(in the rows, 128 means zero)
Each row is followed by its group and then its class within the group.
[129 151  74 141 107 103 126 137 148 140 152 151 122 126 160 140 190 201
 133 105 131 141 119 150 115 109 137 133 149 128 138  99 143 112  98 108
 113 134 139  93 145 142 120 147 137 116 138 104 125]
U > S
[121 165  79 132 112 112 140 137 155 117 153 140 122  94 153 123 161 177
 143 114 126 152 124 149 116 111 108 126 133 134 129 107 156 128 112 116
 112 140 128 115 142 122 126 134 135 102 139 119 134]
U > Z
[121 123 126 140  91 104 177 139 110 104 134 162 128 151 115  93 194 143
 127  92 100 112 161 122 127 109 149 117 152 134 112 137 152 129 136 100
 121 148 120 115 125 117 146 160 137 154 165 133 115]
E > D
[131 131  73 133  88  93 147 137 134 127 199 144 112 107 154 163 171 200
 129  83 129 132 131 156 105 108 141 128 145 127 158 103 154 123  95  91
 104 150 140  86 153 116 138 139 130 116 138 106 169]
U > S
[133 150  98 126 112 112 110 134 157 123 167 157 139 121 142 136 159 204
 107 125 132 141 116 175 129 108 137 115 136 117 157 100 133 109 103 113
 128 135 127  88 128 143 106 114 147 103 137 105 132]
U > S
[129 126 133 127 108 131 138 137 117 106 147 135 129 142 125  81 160 116
 129 118 107 122 157 139 128 127 146 133 152 118 118 142 145 149 127 121
 112 138 128 117 128 103 138 147 126 138 148 128 107]
E > D
[125 145  94 142 103 114 131 146 144 112 145 144 122 118 159 126 165 167
 121 125 124 159 142 153 117 107 126 133 144 143 143 112 143 120 124 106
 124 130 120 103 136 126 133 126 134 111 139 113 133]
U > Z
[130 136 101 135 112 111 148 137 152 129 156 131 124 113 152 137 148 165
 121 126 121 133 125 125 126 120 131 143 125 125 133 105 148 131 111 108
 101 145 140  66 119 126 119 131 118 132 140 108 143]
U > S
[122 150  71 143 105  97 153 138 153 140 172 147 126 128 157 154 180 202
 129 110 136 173 130 164 115 111 124 115 148 146 159  88 165 118  93  87
 114 139 133  97 161 126 121 149 125 115 146  87 167]
U > S
[128  97 119 138 117 109 158 133  92 116 129 128 118 142 121  75 145 109
 120  95 108 114 155  94 133 113 135 118 141 126  89 137 144 149 142 101
 119 139 141 141 130 116 137 158 130 153 154 147 101]
E > A
[126 123 115 129 108 117 136 128 107 113 121 145 131 133 127 108 140 139
 130 116 105 104 155  96 130 119 148 130 147 128  88 143 112 123 141 125
 132 136 111 133 128 129 132 146 129 158 156 154  86]
E > Y
[120 140  78 140 102 100 136 141 151 127 167 145 133 119 160 130 194 204
 126 111 126 133 126 156 112 107 142 140 141 124 144 105 154 120 114  94
 120 131 140  68 138 129 124 134 136 107 149 111 128]
U > Z
[141 175  75 130 104 115 127 141 132 119 156 163 119 116 147 129 153 177
 132 108 123 144 134 169 107 110 143 142 131 114 155 107 164 147  96 118
 108 131 136 110 133 137 134 129 131 117 137 105 159]
U > P
[129 149  87 139 106 110 162 133 148 125 158 136 115 114 155 132 157 173
 137 115 127 124 119 151 117 113 136 132 137 117 132  95 146 133 109 115
 123 149 144 100 147 107 118 134 140 107 146 116 130]
U > S
[121 153  98 145  99  83 135 138 174 118 164 144 131 103 161 125 172 193
 132 115 129 141 113 165 121 109 132 127 133 113 134  95 124 115 123 113
 126 142 138  89 137 142 128 125 139  99 109 119 112]
U > Z
[111 116 117 132  97 120 134 116  90 112 113 132 130 149 120 124 140 162
 132 107 109 108 149  95 121 123 145 120 149 118  91 147 124 143 119 108
 115 150 126 135 138 140 112 160 123 175 151 137  98]
E > Y
[130 128  91 123 141 119 150 125 103 106 145 154 130 142 131  93 154 122
 130 117 118 124 154 140 119 115 135 137 133 127 135 131 148 148 136 110
 124 133 128 134 129 116 141 138 129 145 147 125 121]
E > A
[146 158 105 126 103 123 121 141 144 113 174 134 120 114 153 113 145 171
 130 117 130 132 105 163 117 107 115 122 131 121 133 117 138 118 124 124
 114 138 141 109 130 130 137 137 131 111 138 143 123]
U > Z
[128 149  82 123 110 108 115 149 129 125 186 153 124 117 177 145 165 172
 124 117 124 132 133 140 115  83 142 141 123 120 134 116 124 135 112 107
 108 113 124  79 148 100 134 139 123 109 123 131 130]
U > P
[133 126  73 125 115  96 142 144 115 136 156 149 123 134 140 157 106 163
 117 109 138 137 133 142 103 100 135 145 135 134 153 101 127 129 113  98
 118 137 127  93 131 124 114 138 122 134 124 121 184]
U > P
[117 136 108 143 104 100 146 138 155 130 156 137 119 117 158 140 177 196
 128 102 123 131 112 160 122 101 146 136 143 123 132  86 146  92 107 101
 114 140 141  98 136 142 123 134 131 117 138 117 138]
U > S
[128 127 141 119 132 130 139 122 113 116 131 129 116 153 115 105 121 120
 127  97 110 108 171 121 117 130 122 114 130 116 102 147 132 144 148 119
 126 147 134 150 113 109 146 129 135 175 142 159  90]
E > Y
[126 149 127 128 116 122 126 138 132 116 154 140 132 120 142 110 160 159
 143 146 113 138 124 143 129 118 104 131 126 138 129 127 146 133 119 110
 125 135 144  91 136 163 132 145 132  83 142 118 133]
U > Z
[121 108 139 132 105 104 163 135  93 125 138 139 125 156 114 119 174 123
 125 105 104 106 180 114 125 122 130 127 147 132 130 150 139 120 131 112
 124 156 120 122 155 103 129 164 131 117 160 131 117]
E > D
[126 152  86 134 107 108 148 137 145 115 166 138 110 112 156 137 156 179
 134 120 131 146 112 159 117 111 123 121 132 126 158 105 158 136 101 121
  99 134 140 109 131 128 132 132 131  93 143 115 154]
U > S
[113 113 109 136 119 114 168 132 101 128 127 134 125 155 141 120 159  87
  93 114 113  87 153 104 135 112 165 141 147 132 102 126 136 130 134 108
 123 139 124 110 129 137 135 151 128 143 143 143 118]
E > A
[131 156  92 125 112 124 145 139 153 129 169 141 126 103 157 124 138 178
 132 146 142 138 112 158 108 114 131 113 124 101 125 114 147 132 120 115
 124 143 135  89 146 122 117 112 134  93 136 118 133]
U > S
[130 122 122 108 102 118 142 131  90 118 156 142 129 132 133  96 148 118
 129 105 103  82 168 109 125 120 151 129 138 121 115 183 115 172 135 112
 107 141 130 124 121 101 150 168 126 150 145 163 120]
E > Y
[137 120 111 144 100 113 151 131  87 118 151 153 126 146 128  98 158 128
 132  94 105 118 170 114 120 114 135 134 144 128 136 145 116 154 130 104
 117 140 118 116 135 101 149 153 121 129 159 145 146]
E > A
[123 101 139 128 110 120 151 120 104 114 132 113 123 132 107  88 162 105
 130 107 103 104 161 114 130 138 146 131 144 125 125 149 149 150 147 110
 121 147 123 130 136  95 154 152 123 140 160 143 106]
E > D
[122 160  89 153  96 107 121 140 140 116 184 149 138 121 163 117 183 195
 127 111 115 127 142 143 118  98 139 133 142 113 117 106 143 128 114 102
 125 141 127  84 137 136 134 117 138 120 136 123 120]
U > Z
[134 158  71 109 114 113 110 129 139 131 165 146 119 114 151 152 163 193
 125 105 119 143 123 149 105 104 130 128 136 112 144 109 134 114 103 128
 110 137 135  99 143 141 122 117 134 121 134 113 160]
U > S
[129 152 107 120 103 112 113   4 145 127 142 147 133 122 159 149 143 183
 132 120 139 143 121 145 118 105 146 132 132 129 133  99 148 112 103 125
 121 136 127  83 134 135 119 133 138 107 144 113 130]
U > S
[126 148  98 138 110 111 122 148 155 130 194 150 123 114 155 138 178 179
 126 108 131 134 120 168 116 111 121 130 138 113 165  99 141 118 114 105
 101 146 148  85 138 119 147 136 138 112 126 118 134]
U > Z
[125 127 127 135 111 117 113 131 107 112 131 131 131 148 126 119 130 130
 129 101 107 102 151 105 131 115 150 126 133 116  92 151 116 142 135 119
 113 147 113 125 124 123 130 155 119 160 142 152 111]
E > Y

Each row is followed by its group and then its class within the group.
[117 153 119 160 123 139 125 131 117 115 118 139 112 139  99  89 158 157
 121 155 115 142 122 134 158  94 123 116 152 182 114 124 118 105 129 106
 147 138 124 146 143 136 123 119 140 101 117 126 108]
Vek > H
[143 169 132 167 136  98 118 129 131 140 115 125 116 141 103 116 136 156
 109 144 107 140 131 133 156  92 113 113 151 161 112 127 108 118 114 112
 136 119 121 137 160 144 136 139 145 121 118 108 118]
Vek > B
[125 138 101 147 134 107 131  86  96 143 116 158 129 123  72 118 192  71
 125 126  51 124 122 115 126 110 137 165 139 149 108  91 136  87 145 142
 139 117 156 151 139 123 145 130 156 104 113 112 138]
Pogis > Q
[112 133  89 163 127  75 135 109 112 147 126 145 122 144  94 138 166  63
 122 143  71 139 129 108 134  94 168 179 152 151 117  93 147 100 143 135
 147 113 154 151 153 150 129 144 123 127 134 135 162]
Pogis > G
[130 150 122 173 126 135 136 130 115 139 121 120 108 141 113 104 143 143
 141 140  98 131 115 137 175  91 161 129 156 176 121 121 129 129 137 123
 152 117 130 152 153 140 147 129 127 122 107 120 129]
Vek > V
[124 130  58 152 127 115 120 119 115 139 125 127 137 136  93 139 154  61
 133 142  77 108 128  98 114 107 153 173 139 139 119  91 150  86 140 134
 151 136 131 151 123 124 143 155 126 118 144 124 146]
Pogis > Q
[104 167 133 167 134 110 126 122 123 121 112 130 116 153 110 115 164 135
 103 146 106 133 124 128 146  98 110 122 157 161 136 116 124 123 134 109
 145 116 114 139 151 139 128 139 141  99 115 120 121]
Vek > B
[113 141 107 147 114 121 132 103 115 121 128 137 132 145  96 137 161  77
 130 136  70 141 129 113 138 115 147 143 138 166 111  96 136 102 140 140
 131 127 152 155 134 131 135 142 128 135 131 112 143]
Pogis > F
[104 146 107 172 102 126 121 116 114 124 141 135 121 144  99 135 148  75
 137 157  58 126 133 114 130 115 138 139 162 153  98 115 139 110 142 143
 144 151 146 147 143 125 136 138 136 127 122 125 142]
Pogis > F
[114 158 118 170 134 162 123 141 103 138 115 143 108 128 119  70 145 155
 114 152 108 137 126 125 158  85 129 128 158 188 133 134 135 123 132 103
 132 123 124 121 157 144 136 122 111 127  92 144 111]
Vek > V
[120 131 107 155 133 115 124  89 100 163 116 159 127 104  88 127 166  84
 104 144  71 123 132 117 135  88 153 158 149 129 120 105 125 115 148 140
 165 130 144 153 136 111 121 140 145 114 127 116 128]
Pogis > Q
[112 176 123 167 111 132 147 138 121 123 104 122 110 138 105 113 145 181
 107 157 116 136 118 136 149  87 118 107 151 177 110 115 118 108 135 103
 153 137 124 144 179 152 126 124 127 127 122 124 118]
Vek > H
[ 99 168 130 169  97 141 141 148 103 134 125 146 129 116  98 105 153 155
 121 157 103 124 126 126 149  88 110 121 172 190 109 114 142 114 128  84
 123 128 113 138 155 143 121 123 133 119 118 137 113]
Vek > H
[ 95 146 131 183 108 135 126 134 131 137 109 129 118 133 119  92 145 139
 109 157 119 126 124 112 157  99 116 116 152 187 120 143 152 127 123 103
 146 126 110 127 140 147 137 127 129 124 114 136 105]
Vek > V
[125 164 113 165 142 130 133 126 133 147 116 127 115 131 124  80 143 142
 118 168 142 137 120 143 151  87 116 124 155 181 125 133 134 120 130 109
 151 110  95 129 138 149 128 126 128 125 116 122 105]
Vek > V
[144 176 124 146 107 106 139 122 127 125 119 124 114 157 103 124 159 131
 109 149 104 137 124 132 145  79 125 120 153 154 109 113 125  97 120 106
 161 145 122 141 150 136 133 111 144 109 119 119 127]
Vek > B
[123 152 123 155 121 118 110 110 103 140 121 131 107 164  95 162 175 112
 112 137  70 128 124 126 150 123 146 155 163 144 127  74 133 108 136 134
 134 115 137 130 150 134 136 148 139 133 125 108 143]
Pogis > G
[126 137 103 149 119 105 131  99 112 161 108 149 131 146  96 149 160  58
 110 140  50 118 128 111 133 105 166 164 147 140 124  92 115  87 149 162
 154 132 151 164 149 125 135 149 145 125 128 121 136]
Pogis > Q
[116 148 176 142 124 127 136 116  99 132 141 145 126 138  92 150 162 116
 118 120 114 134 136 139 137 106 156 152 150 140 138  90 115 106 153 127
 129 124 141 147 142 118 142 138 145 110 122  92 129]
Pogis > G
[125 164 126 149 117  88  97 133 122 134 120 104 130 142 110 134 163 123
  85 152  94 127 114 116 155  84 114 113 168 150 103 115 130 120 136  98
 146 131 108 142 150 130 117 113 148 118 117 117 124]
Vek > B
[116 159 136 175 119 138 136 148 111 133 120 131 114 138 120  84 143 154
 102 142 119 137 132 124 167  78 119 109 155 199 112 126 127 119 124 106
 144 124 144 123 168 148 138 115 112 128 108 112 112]
Vek > V
[120 162 134 146 123 105 125 123 124 136 105 128 126 150 102 110 153 128
  93 143 100 119 117 115 155  86 115 130 167 156 127 103 132 118 142 112
 143 121 120 144 142 135 139 134 141 159 124 123 122]
Vek > B
[129 135 105 153 111 115 146 102 103 138 144 146 128 151  88 148 160  96
 119 127  76 121 131 120 149 104 150 158 152 144  84  80 123  97 145 139
 147 123 151 158 154 132 132 139 134 139 130 107 142]
Pogis > G
[124 172 119 156 134 147 148 131 108 147 121 146 116 135 101  86 158 146
 106 143 121 148 115 170 162 100 138 105 152 187 121 110 137 122 140 105
 139 122 138 131 180 152 115 129 130 111 135 111 101]
Vek > V
[117 146 124 140 133 112 141 107 100 136 135 144 116 141 114 166 150 111
 103 115  96 129 131 125 131 127 139 153 126 129 128  86 124 130 158 132
 126 118 161 151 147 131 138 137 132 126 124 125 148]
Pogis > G
[116 158 140 144  87 127 127 128 119 135 118 134 108 126 109 117 160 140
 118 162  99 125 118 128 152  95 111 121 152 158 126 111 141 116 133 104
 139 133 124 139 128 133 131 131 135 120 116 124 126]
Vek > B
[106 145  96 156 129 133 128  98  92 136 125 149 129 140  98 144 162  70
 130 142  69 116 144  99 126  98 166 186 143 139 118  86 129 101 151 139
 149 128 156 155 133 120 144 128 144 121 127 118 149]
Pogis > Q
